Below are the code and all the weights of a small trained network. Each question names an input and a target symbol and asks about switching units off, where a switched-off unit gives its printed mean instead of its output.

import numpy as np


def w(rows, s, z=0):
    codes = np.array(rows[::2]) - 128.0
    scale = np.full(codes.shape[1], s)
    scale[-1] = z or s
    return codes * scale


def norm(h):
    return h / np.sqrt((h * h).mean(-1, keepdims=True) + 1e-5)


def f(y):
    return np.maximum(y, 0)


def softmax(a):
    e = np.exp(a - a.max(-1, keepdims=True))
    return e / e.sum(-1, keepdims=True)


def log_softmax(a):
    a = a - a.max(-1, keepdims=True)
    return a - np.log(np.exp(a).sum(-1, keepdims=True))


def net(x, mask):
    ids = ['ΣΨβεζθμτ'.index(c) for c in x.split()]
    T = len(ids)
    res = E[ids] + P[:T]
    u = 0
    for l in range(2):
        q, k, v = (norm(res) @ M[l].T for M in (Q, K, V))
        z = softmax(np.where(np.tri(T) > 0, q @ k.T / 2**0.5, -1e9)) @ v
        res = res + np.where(mask[u], z, O[l][:, -1]) @ O[l][:, :-1]
        u += 1
        y = f(norm(res) @ A[l][:, :-1].T + A[l][:, -1])
        res = res + np.where(mask[u : u + 16], y, B[l][:, -1]) @ B[l][:, :-1]
        u += 16
    return log_softmax(norm(res)[-1] @ U[:, :-1].T + U[:, -1])


Q, K, V, O, A, B = {}, {}, {}, {}, {}, {}
E = w([
[82,143,156,131,99],'Σ',
[81,158,113,171,70],'Ψ',
[97,110,172,111,103],'β',
[129,201,138,113,173],'ε',
[91,68,84,153,108],'ζ',
[147,69,159,79,180],'θ',
[51,35,8,200,213],'μ',
[175,28,21,139,136],'τ',
],0.014)
P = w([
[169,82,173,193,74],'0',
[60,154,168,95,218],'1',
[159,170,141,255,180],'2',
[117,139,20,86,74],'3',
[174,227,126,179,210],'4',
[112,111,74,21,150],'5',
],0.017)
Q[0] = w([
[47,112,155,160,165],'0.h1',
[2,198,72,39,222],'0.h1',
],0.0097)
K[0] = w([
[159,97,140,106,101],'0.h1',
[214,114,2,85,197],'0.h1',
],0.019)
V[0] = w([
[195,124,44,213,247],'0.h1',
[34,74,59,173,67],'0.h1',
],0.011)
O[0] = w([
[85,107,37,233,32,233],'0.h1',
[58,89,214,152,255,255],'0.h1',
],0.0091,0.0074)
A[0] = w([
[172,156,115,134,157,109],'0.n1',
[146,158,111,31,119,103],'0.n2',
[140,174,162,106,68,188],'0.n3',
[4,130,129,75,94,177],'0.n4',
[191,101,92,169,127,113],'0.n5',
[147,183,150,175,124,125],'0.n6',
[149,142,141,117,105,3],'0.n7',
[154,128,78,94,139,68],'0.n8',
[179,176,122,132,140,81],'0.n9',
[72,121,133,112,65,83],'0.n10',
[165,117,146,103,90,135],'0.n11',
[89,113,184,124,86,70],'0.n12',
[178,135,60,111,196,92],'0.n13',
[136,104,112,42,131,82],'0.n14',
[160,80,135,86,120,52],'0.n15',
[68,210,156,62,65,101],'0.n16',
],0.02,0.0041)
B[0] = w([
[108,114,127,152,123,149],'0.n1',
[110,188,186,68,62,150],'0.n2',
[75,168,165,126,113,137],'0.n3',
[4,125,191,37,107,245],'0.n4',
[197,89,143,127,153,180],'0.n5',
[151,141,139,143,199,176],'0.n6',
[136,100,136,133,159,129],'0.n7',
[94,101,101,128,131,144],'0.n8',
[113,146,158,129,146,143],'0.n9',
[170,184,137,119,65,160],'0.n10',
[134,95,132,98,115,134],'0.n11',
[85,121,125,181,162,151],'0.n12',
[73,141,98,171,92,174],'0.n13',
[114,104,133,63,141,156],'0.n14',
[78,140,166,103,87,139],'0.n15',
[243,152,133,209,55,152],'0.n16',
],0.032,0.011)
Q[1] = w([
[56,105,229,185,137],'1.h1',
[127,73,113,28,11],'1.h1',
],0.012)
K[1] = w([
[136,92,93,89,157],'1.h1',
[129,189,2,71,152],'1.h1',
],0.026)
V[1] = w([
[34,3,4,170,65],'1.h1',
[65,234,40,189,215],'1.h1',
],0.033)
O[1] = w([
[156,167,1,153,100,255],'1.h1',
[134,221,170,173,152,81],'1.h1',
],0.038,0.014)
A[1] = w([
[142,191,225,144,110,57],'1.n1',
[116,218,79,122,81,88],'1.n2',
[97,108,199,158,81,158],'1.n3',
[170,155,166,158,101,27],'1.n4',
[146,146,170,20,125,2],'1.n5',
[159,129,116,124,100,47],'1.n6',
[98,191,99,187,152,161],'1.n7',
[172,91,180,103,150,169],'1.n8',
[140,150,75,72,111,98],'1.n9',
[143,146,128,88,123,173],'1.n10',
[206,29,136,179,124,186],'1.n11',
[59,69,158,108,174,118],'1.n12',
[90,92,87,108,182,198],'1.n13',
[101,146,105,119,63,170],'1.n14',
[172,110,92,77,94,182],'1.n15',
[209,133,141,119,1,89],'1.n16',
],0.03,0.0064)
B[1] = w([
[147,40,74,219,60,211],'1.n1',
[3,58,137,138,121,252],'1.n2',
[171,207,162,107,160,207],'1.n3',
[166,192,154,57,121,147],'1.n4',
[212,121,181,124,199,172],'1.n5',
[157,113,96,138,140,141],'1.n6',
[133,164,181,18,86,233],'1.n7',
[92,136,77,139,52,183],'1.n8',
[169,118,196,113,96,219],'1.n9',
[125,115,135,157,129,151],'1.n10',
[111,206,219,86,194,177],'1.n11',
[103,115,31,201,147,221],'1.n12',
[146,224,153,122,117,204],'1.n13',
[153,200,151,132,182,230],'1.n14',
[201,80,85,150,113,208],'1.n15',
[160,221,49,125,163,166],'1.n16',
],0.048,0.017)
U = w([
[107,100,90,239,104,187],'Σ',
[185,167,165,157,17,59],'Ψ',
[102,209,95,182,203,67],'β',
[121,89,163,151,160,252],'ε',
[48,161,132,86,76,150],'ζ',
[136,55,90,106,128,240],'θ',
[152,173,1,142,63,45],'μ',
[210,186,129,66,155,76],'τ',
],0.0097,0.0029)

Each question gives the input, a string of symbols that net reads in full, and the target symbol t.
The units are the heads (2 rows each of Q, K, V and O) and the neurons (one row each of A and B). Each row of codes is followed by its name. A weight is (code - 128) times the scale printed after its matrix; where a second scale follows, it is the last column's (O, A, B and U).
mask holds one flag per unit, layer by layer, with each layer's heads first. A switched-off unit (its flag False) gives its mean, the last column of its rows in O or B, instead of its output. The means were averaged over made-up inputs and are rounded, as every weight is.
A unit's drop is (log p(t) with every unit on - log p(t) with that unit switched off) / (log p(t) with every unit on - log p(t) with every unit switched off).
The circuit of an input: a set's keep is (log p(t) with only the set's units on - log p(t) with every unit switched off) / (log p(t) with every unit on - log p(t) with every unit switched off). Starting from the 12 units with the biggest drops (on a tie, the unit counted first), units are removed one at a time, each time the one whose removal leaves the highest keep (on an exact tie, the one counted first), for as long as the keep stays at least 0.8.
circuit, biggest first: the units of the circuit, biggest drop first
most important unit: the unit with the biggest drop
k most important neurons: the k neurons with the biggest drops, biggest first
k most important neurons of layer l: the k neurons of layer l with the biggest drops, biggest first
input τ Σ Ψ, target τ: 2 most important neurons	0.n5, 0.n6
input β ζ Σ ε Ψ Ψ, target Ψ: most important unit	0.n16
input Ψ Σ Ψ ε Ψ ζ, target β: 2 most important neurons of layer 1	1.n12, 1.n7
input τ Ψ θ θ, target τ: circuit, biggest first	0.h1, 0.n14, 1.n5
input Ψ Ψ θ, target Ψ: 2 most important neurons	0.n4, 0.n12
input Σ μ ζ, target Σ: 2 most important neurons of layer 0	0.n4, 0.n12
input Ψ θ Σ μ ζ, target Ψ: 2 most important neurons of layer 1	1.n1, 1.n7
input τ ε θ, target τ: 2 most important neurons	0.n5, 1.n11
input β Σ Σ Σ Σ, target β: 4 most important neurons	1.n12, 0.n11, 0.n4, 1.n11
input β θ τ μ μ, target β: 2 most important neurons	0.n4, 1.n11
input θ θ μ θ, target ζ: 3 most important neurons	0.n13, 0.n16, 0.n4
input τ ζ ε ζ θ Σ, target τ: 2 most important neurons	0.n5, 0.n4
input θ μ Ψ θ Ψ ε, target τ: 4 most important neurons of layer 0	0.n14, 0.n2, 0.n9, 0.n1
input ζ Ψ μ θ θ, target ζ: most important neuron	1.n7
input ζ Ψ τ ζ μ β, target ζ: 4 most important neurons	0.n4, 1.n2, 1.n7, 0.n5
input τ μ Σ μ Ψ ε, target ζ: 2 most important neurons	1.n2, 0.n4
input θ Σ μ β, target ζ: 2 most important neurons of layer 0	0.n4, 0.n16
input β Ψ θ ε, target τ: 4 most important neurons of layer 0	0.n2, 0.n16, 0.n14, 0.n8
input ζ Σ Σ, target ζ: 3 most important neurons	0.n12, 1.n2, 1.n7
input ζ ζ μ θ τ, target ζ: circuit, biggest first	1.n2
input ε Σ Σ θ β Σ, target τ: 3 most important neurons	0.n14, 0.n2, 1.n5
input Σ μ θ, target Σ: 4 most important neurons of layer 0	0.n4, 0.n12, 0.n13, 0.n5
input θ Ψ ε β, target Ψ: 2 most important neurons of layer 0	0.n16, 0.n6
